Below is a small trained network, with its code and all its weights. Each question gives an input and a target symbol and asks what happens when units are switched off, that is, made to give their printed mean instead of their output.

import numpy as np


def w(rows, s, z=0):
    codes = np.array(rows[::2]) - 128.0
    scale = np.full(codes.shape[1], s)
    scale[-1] = z or s
    return codes * scale


def f(y):
    return np.maximum(y, 0)


def softmax(a):
    e = np.exp(a - a.max(-1, keepdims=True))
    return e / e.sum(-1, keepdims=True)


def log_softmax(a):
    a = a - a.max(-1, keepdims=True)
    return a - np.log(np.exp(a).sum(-1, keepdims=True))


def net(x, mask):
    ids = ['ΛΨΩαβγδεζημξτφ'.index(c) for c in x.split()]
    T = len(ids)
    res = E[ids] + P[:T]
    r = res
    for j in range(3):
        rows = slice(2 * j, 2 * j + 2)
        q, k, v = (r @ M[0][rows].T for M in (Q, K, V))
        z = softmax(np.where(np.tri(T) > 0, q @ k.T / 2**0.5, -1e9)) @ v
        o = O[0][rows]
        res = res + np.where(mask[j], z, o[:, -1]) @ o[:, :-1]
    y = f(res @ A[0][:, :-1].T + A[0][:, -1])
    res = res + np.where(mask[3:7], y, B[0][:, -1]) @ B[0][:, :-1]
    return log_softmax(res[-1] @ U[:, :-1].T + U[:, -1])


Q, K, V, O, A, B = {}, {}, {}, {}, {}, {}
E = w([
[57,105,27,96,113],'Λ',
[118,179,140,43,171],'Ψ',
[89,120,161,39,79],'Ω',
[53,48,33,131,129],'α',
[82,38,150,76,132],'β',
[138,180,156,172,50],'γ',
[82,180,166,141,62],'δ',
[234,99,92,79,89],'ε',
[154,234,100,143,165],'ζ',
[92,164,162,138,40],'η',
[66,67,9,134,184],'μ',
[46,54,31,100,71],'ξ',
[83,124,38,136,199],'τ',
[172,190,129,178,82],'φ',
],0.013)
P = w([
[66,254,149,198,205],'0',
[79,219,135,170,192],'1',
[91,182,127,147,182],'2',
[105,150,118,121,170],'3',
[119,118,115,101,160],'4',
[132,88,110,77,147],'5',
[145,58,101,54,135],'6',
[155,26,90,30,120],'7',
],0.0072)
Q[0] = w([
[103,156,41,104,103],'h1',
[76,95,93,136,151],'h1',
[158,144,206,134,144],'h2',
[134,164,126,109,102],'h2',
[110,123,85,86,229],'h3',
[3,90,122,120,118],'h3',
],0.046)
K[0] = w([
[187,111,152,58,122],'h1',
[113,106,169,75,174],'h1',
[88,156,81,213,110],'h2',
[125,162,115,126,86],'h2',
[125,172,89,27,244],'h3',
[1,125,181,62,94],'h3',
],0.04)
V[0] = w([
[105,49,109,180,226],'h1',
[100,144,30,98,153],'h1',
[10,65,181,163,105],'h2',
[120,105,85,156,14],'h2',
[205,54,139,72,82],'h3',
[152,213,172,209,182],'h3',
],0.011)
O[0] = w([
[137,65,230,170,225,23],'h1',
[67,127,222,97,105,248],'h1',
[245,116,87,195,137,95],'h2',
[74,119,110,185,49,119],'h2',
[140,154,152,103,183,4],'h3',
[134,109,145,84,140,80],'h3',
],0.013,0.0034)
A[0] = w([
[116,140,120,119,116,42],'n1',
[133,122,137,164,127,2],'n2',
[153,160,143,127,102,117],'n3',
[114,252,144,182,163,82],'n4',
],0.035,0.0087)
B[0] = w([
[142,108,128,140,156,255],'n1',
[114,74,132,82,77,165],'n2',
[100,124,161,94,157,239],'n3',
[118,90,138,251,46,177],'n4',
],0.029,0.0076)
U = w([
[113,188,160,180,84,247],'Λ',
[143,172,139,1,108,173],'Ψ',
[151,142,36,121,101,151],'Ω',
[132,96,122,88,98,41],'α',
[204,83,120,139,154,159],'β',
[127,124,116,111,122,79],'γ',
[128,127,117,112,124,77],'δ',
[40,94,58,132,178,24],'ε',
[129,127,111,108,121,86],'ζ',
[128,127,116,113,124,84],'η',
[110,90,140,114,150,38],'μ',
[120,132,98,89,57,48],'ξ',
[116,116,141,154,202,100],'τ',
[124,122,110,118,126,79],'φ',
],0.009,0.011)

Each question gives the input, a string of symbols that net reads in full, and the target symbol t.
The units are the heads (2 rows each of Q, K, V and O) and the neurons (one row each of A and B). Each row of codes is followed by its name. A weight is (code - 128) times the scale printed after its matrix; where a second scale follows, it is the last column's (O, A, B and U).
mask holds one flag per unit, heads first, then neurons. A switched-off unit (its flag False) gives its mean, the last column of its rows in O or B, instead of its output. The means were averaged over made-up inputs and are rounded, as every weight is.
A unit's drop is (log p(t) with every unit on - log p(t) with that unit switched off) / (log p(t) with every unit on - log p(t) with every unit switched off).
The circuit of an input: a set's keep is (log p(t) with only the set's units on - log p(t) with every unit switched off) / (log p(t) with every unit on - log p(t) with every unit switched off). Starting from all 7 units, units are removed one at a time, each time the one whose removal leaves the highest keep (on an exact tie, the one counted first), for as long as the keep stays at least 0.8.
units of the circuit, in order: the units of the circuit, biggest drop first
most important unit: the unit with the biggest drop
top k neurons: the k neurons with the biggest drops, biggest first
heads that matter: for each layer, one digit per head in row order, 1 if its drop is at least 0.15 and else 0, layers parted by /
input γ ζ Ψ ζ μ, target Ψ: units of the circuit, in order -> (h2; n4)
input τ Ψ β μ, target β: units of the circuit, in order -> (h2)
input Ω ε α ζ α Ω ζ, target Ψ: heads that matter -> 001
input ζ γ α δ μ Ω Ψ, target Λ: units of the circuit, in order -> (h3; n4; n1)
input Ω η α φ φ, target Ψ: top 3 neurons -> (n3; n4; n1)
input φ α Ψ ξ μ γ φ, target Ψ: units of the circuit, in order -> (n4; n3)
input ε ε Λ Λ δ Ω, target Λ: units of the circuit, in order -> (h3; n4)
input δ μ τ μ η μ Λ η, target Ψ: top 2 neurons -> (n3; n4)
input γ Ψ Ω γ Λ β Λ, target β: units of the circuit, in order -> (h2; h1)
input Ω Ω ζ δ δ δ ε τ, target ε: heads that matter -> 010
input γ Ω ε Λ, target ε: heads that matter -> 010
input φ τ Λ Ψ Ω ζ α, target Ω: heads that matter -> 110
input Ω Ω Λ μ δ β Λ μ, target β: heads that matter -> 110
input Ω Λ Λ Λ α ε δ δ, target Ψ: units of the circuit, in order -> (n4)
input ε ε Ω ξ δ ξ Ω ζ, target Λ: heads that matter -> 000
input β ζ η γ φ Ω Ψ, target Λ: top 2 neurons -> (n4; n2)
input γ φ ξ, target ξ: top 3 neurons -> (n2; n1; n3)
input τ τ δ Λ Λ ε γ ξ, target ε: top 2 neurons -> (n1; n4)
input μ η Λ φ Λ, target Λ: heads that matter -> 111
input τ β ζ ζ, target Ψ: heads that matter -> 011
input ζ μ δ φ τ, target τ: most important unit -> h1
input η ε ε ξ η η, target Ψ: top 2 neurons -> (n4; n3)
